Below are the code and all the weights of a small trained network. Each question names an input and a class and asks about switching units off, where a switched-off unit gives its printed mean instead of its output.

import numpy as np


def w(rows, s, z=0):
    codes = np.array(rows[::2]) - 128.0
    scale = np.full(codes.shape[1], s)
    scale[-1] = z or s
    return codes * scale


def f(y):
    return y / 2 * (1 + np.tanh(0.7978845608 * (y + 0.044715 * y**3)))


def log_softmax(a):
    a = a - a.max(-1, keepdims=True)
    return a - np.log(np.exp(a).sum(-1, keepdims=True))


def net(x, mask):
    res = np.array(x, float).reshape(1, 5) / 4 @ E
    y = f(res @ A[0][:, :-1].T + A[0][:, -1])
    res = res + np.where(mask, y, B[0][:, -1]) @ B[0][:, :-1]
    return log_softmax(res[-1] @ U[:, :-1].T + U[:, -1])


A, B = {}, {}
E = w([
[221,100,190,145,81,112,16],'x0',
[22,101,126,34,91,97,29],'x1',
[160,61,62,177,225,76,98],'x2',
[184,59,103,49,47,46,223],'x3',
[84,223,119,187,87,2,95],'x4',
],0.0085)
A[0] = w([
[132,84,144,131,128,189,143,75],'n1',
[164,113,108,119,104,113,166,61],'n2',
[167,129,200,128,172,151,187,137],'n3',
[205,167,159,190,99,154,162,177],'n4',
[79,169,77,113,152,133,171,176],'n5',
[173,119,162,148,81,127,83,199],'n6',
[185,151,185,118,128,107,97,97],'n7',
[184,149,137,215,151,120,198,224],'n8',
[151,116,176,67,201,163,129,63],'n9',
[184,113,187,142,82,134,82,49],'n10',
[123,170,131,170,105,61,136,7],'n11',
[55,104,128,107,82,105,83,151],'n12',
[170,184,132,135,170,151,135,16],'n13',
[107,47,199,93,144,175,137,120],'n14',
[89,100,181,5,210,126,85,125],'n15',
[120,93,141,65,105,88,150,113],'n16',
[108,185,100,160,87,89,143,110],'n17',
[81,136,158,129,106,126,107,155],'n18',
[98,134,117,151,161,160,84,98],'n19',
[157,58,143,99,145,171,151,52],'n20',
[120,158,113,193,152,186,110,105],'n21',
[123,117,61,152,179,125,103,71],'n22',
[71,154,211,102,60,172,180,176],'n23',
[165,109,101,113,63,94,162,135],'n24',
[110,211,147,157,144,205,116,52],'n25',
[125,65,48,143,142,107,91,174],'n26',
[157,201,154,83,79,158,117,170],'n27',
[94,121,163,113,140,118,96,199],'n28',
[164,133,137,97,95,122,172,83],'n29',
[149,50,169,161,87,132,64,122],'n30',
[119,68,103,122,91,86,169,70],'n31',
[108,122,107,161,153,171,95,122],'n32',
[131,91,100,120,83,139,152,76],'n33',
[86,151,131,79,188,132,180,191],'n34',
[117,157,90,139,111,85,96,48],'n35',
[160,94,68,161,165,98,100,76],'n36',
[47,157,119,132,63,160,212,186],'n37',
[107,160,244,128,65,156,166,41],'n38',
[113,149,131,191,61,104,114,3],'n39',
[112,162,171,143,132,168,92,69],'n40',
[204,147,94,92,93,95,173,127],'n41',
[152,124,54,121,189,72,99,71],'n42',
],0.012,0.0013)
B[0] = w([
[154,200,125,136,167,67,72,183],'n1',
[80,188,144,113,94,153,61,178],'n2',
[113,148,178,125,167,70,151,197],'n3',
[48,118,173,157,113,65,171,224],'n4',
[66,87,67,41,176,128,151,217],'n5',
[56,115,36,89,174,119,210,195],'n6',
[85,125,62,61,183,147,167,178],'n7',
[46,144,177,142,79,51,207,254],'n8',
[166,208,130,145,170,92,82,189],'n9',
[86,101,9,57,154,134,184,200],'n10',
[196,225,142,147,202,135,85,199],'n11',
[84,131,186,192,120,62,134,218],'n12',
[64,161,158,145,103,116,90,171],'n13',
[172,162,132,142,206,67,111,209],'n14',
[100,160,203,166,120,27,132,231],'n15',
[117,141,153,121,81,117,63,206],'n16',
[186,170,145,128,254,142,95,201],'n17',
[138,104,135,144,127,100,140,171],'n18',
[108,136,67,143,46,151,67,184],'n19',
[175,167,117,147,154,107,74,212],'n20',
[101,142,97,170,86,166,102,208],'n21',
[132,76,121,126,126,192,131,190],'n22',
[184,74,127,166,137,140,183,239],'n23',
[147,139,57,169,45,130,72,213],'n24',
[141,157,68,184,61,180,74,223],'n25',
[136,11,191,177,109,182,174,210],'n26',
[163,40,160,192,175,147,178,198],'n27',
[102,112,113,135,107,71,131,167],'n28',
[146,139,113,194,104,127,98,181],'n29',
[52,122,76,71,180,127,163,205],'n30',
[121,141,49,151,82,155,54,206],'n31',
[111,145,112,173,106,160,97,180],'n32',
[107,160,94,185,132,157,125,167],'n33',
[78,121,69,75,174,122,171,212],'n34',
[153,153,161,88,165,102,104,176],'n35',
[163,77,109,215,150,175,153,204],'n36',
[119,97,74,158,151,147,166,244],'n37',
[211,76,161,177,129,196,153,219],'n38',
[195,149,121,103,153,104,133,185],'n39',
[129,106,94,147,56,165,96,181],'n40',
[92,132,89,171,80,153,46,214],'n41',
[194,81,162,156,169,179,128,209],'n42',
],0.0069,0.01)
U = w([
[132,148,83,141,13,157,57,79],'0',
[90,115,48,51,163,134,181,137],'1',
[206,36,172,166,118,162,163,152],'2',
[205,230,157,117,189,90,93,98],'3',
[69,131,214,143,72,53,145,145],'4',
[115,126,148,80,106,140,155,228],'5',
[159,154,219,11,87,177,149,2],'6',
],0.012,0.0067)

Each question gives the input, the list of numbers given to net, and the class t.
The units are the neurons (one row each of A and B). Each row of codes is followed by its name. A weight is (code - 128) times the scale printed after its matrix; where a second scale follows, it is the last column's (A, B and U).
mask holds one flag per neuron, in row order. A switched-off neuron (its flag False) gives its mean, the last column of its row in B, instead of its output. The means were averaged over made-up inputs and are rounded, as every weight is.
A unit's drop is (log p(t) with every unit on - log p(t) with that unit switched off) / (log p(t) with every unit on - log p(t) with every unit switched off).
The circuit of an input: a set's keep is (log p(t) with only the set's units on - log p(t) with every unit switched off) / (log p(t) with every unit on - log p(t) with every unit switched off). Starting from the 12 units with the biggest drops (on a tie, the unit counted first), units are removed one at a time, each time the one whose removal leaves the highest keep (on an exact tie, the one counted first), for as long as the keep stays at least 0.8.
units of the circuit, in order: the units of the circuit, biggest drop first
k most important neurons: the k neurons with the biggest drops, biggest first
drop of u: that unit's drop, to one decimal
input [-2,5,-3,-5,7], class 3: units of the circuit, in order : [n17]
input [8,7,-5,-2,5], class 1: units of the circuit, in order : [n10 n6]
input [-4,-1,-6,-6,7], class 3: 3 most important neurons : [n17 n11 n39]
input [6,-7,4,-3,-3], class 4: units of the circuit, in order : [n8 n4]
input [-1,-1,1,-7,6], class 0: 2 most important neurons : [n25 n19]
input [-5,6,0,-3,-1], class 4: 2 most important neurons : [n15 n12]
input [7,-7,4,5,-7], class 1: units of the circuit, in order : [n10 n30]
input [6,6,-8,4,-3], class 2: 2 most important neurons : [n38 n27]
input [-5,2,8,7,-5], class 2: 2 most important neurons : [n26 n42]
input [-4,-1,-6,-4,-8], class 3: 2 most important neurons : [n1 n9]
input [5,-1,-1,6,7], class 3: 3 most important neurons : [n11 n17 n39]
input [4,-7,-2,-7,4], class 0: 3 most important neurons : [n25 n21 n40]
input [6,-1,3,-6,-7], class 3: 4 most important neurons : [n9 n14 n1 n20]
input [7,-7,-7,3,-4], class 1: 3 most important neurons : [n10 n6 n7]
input [3,4,7,5,1], class 2: units of the circuit, in order : [n26]
input [1,4,-8,6,4], class 2: 2 most important neurons : [n27 n23]
input [-6,0,-7,1,0], class 2: 2 most important neurons : [n38 n23]
input [-7,-4,-2,3,8], class 3: 4 most important neurons : [n11 n17 n10 n6]
input [-2,3,7,-7,-1], class 0: drop of n31 : -0.1
input [4,7,1,3,2], class 4: drop of n12 : 0.1
input [8,-4,0,8,-2], class 0: units of the circuit, in order : [n41]
input [3,7,7,7,-6], class 0: drop of n31 : 0.9
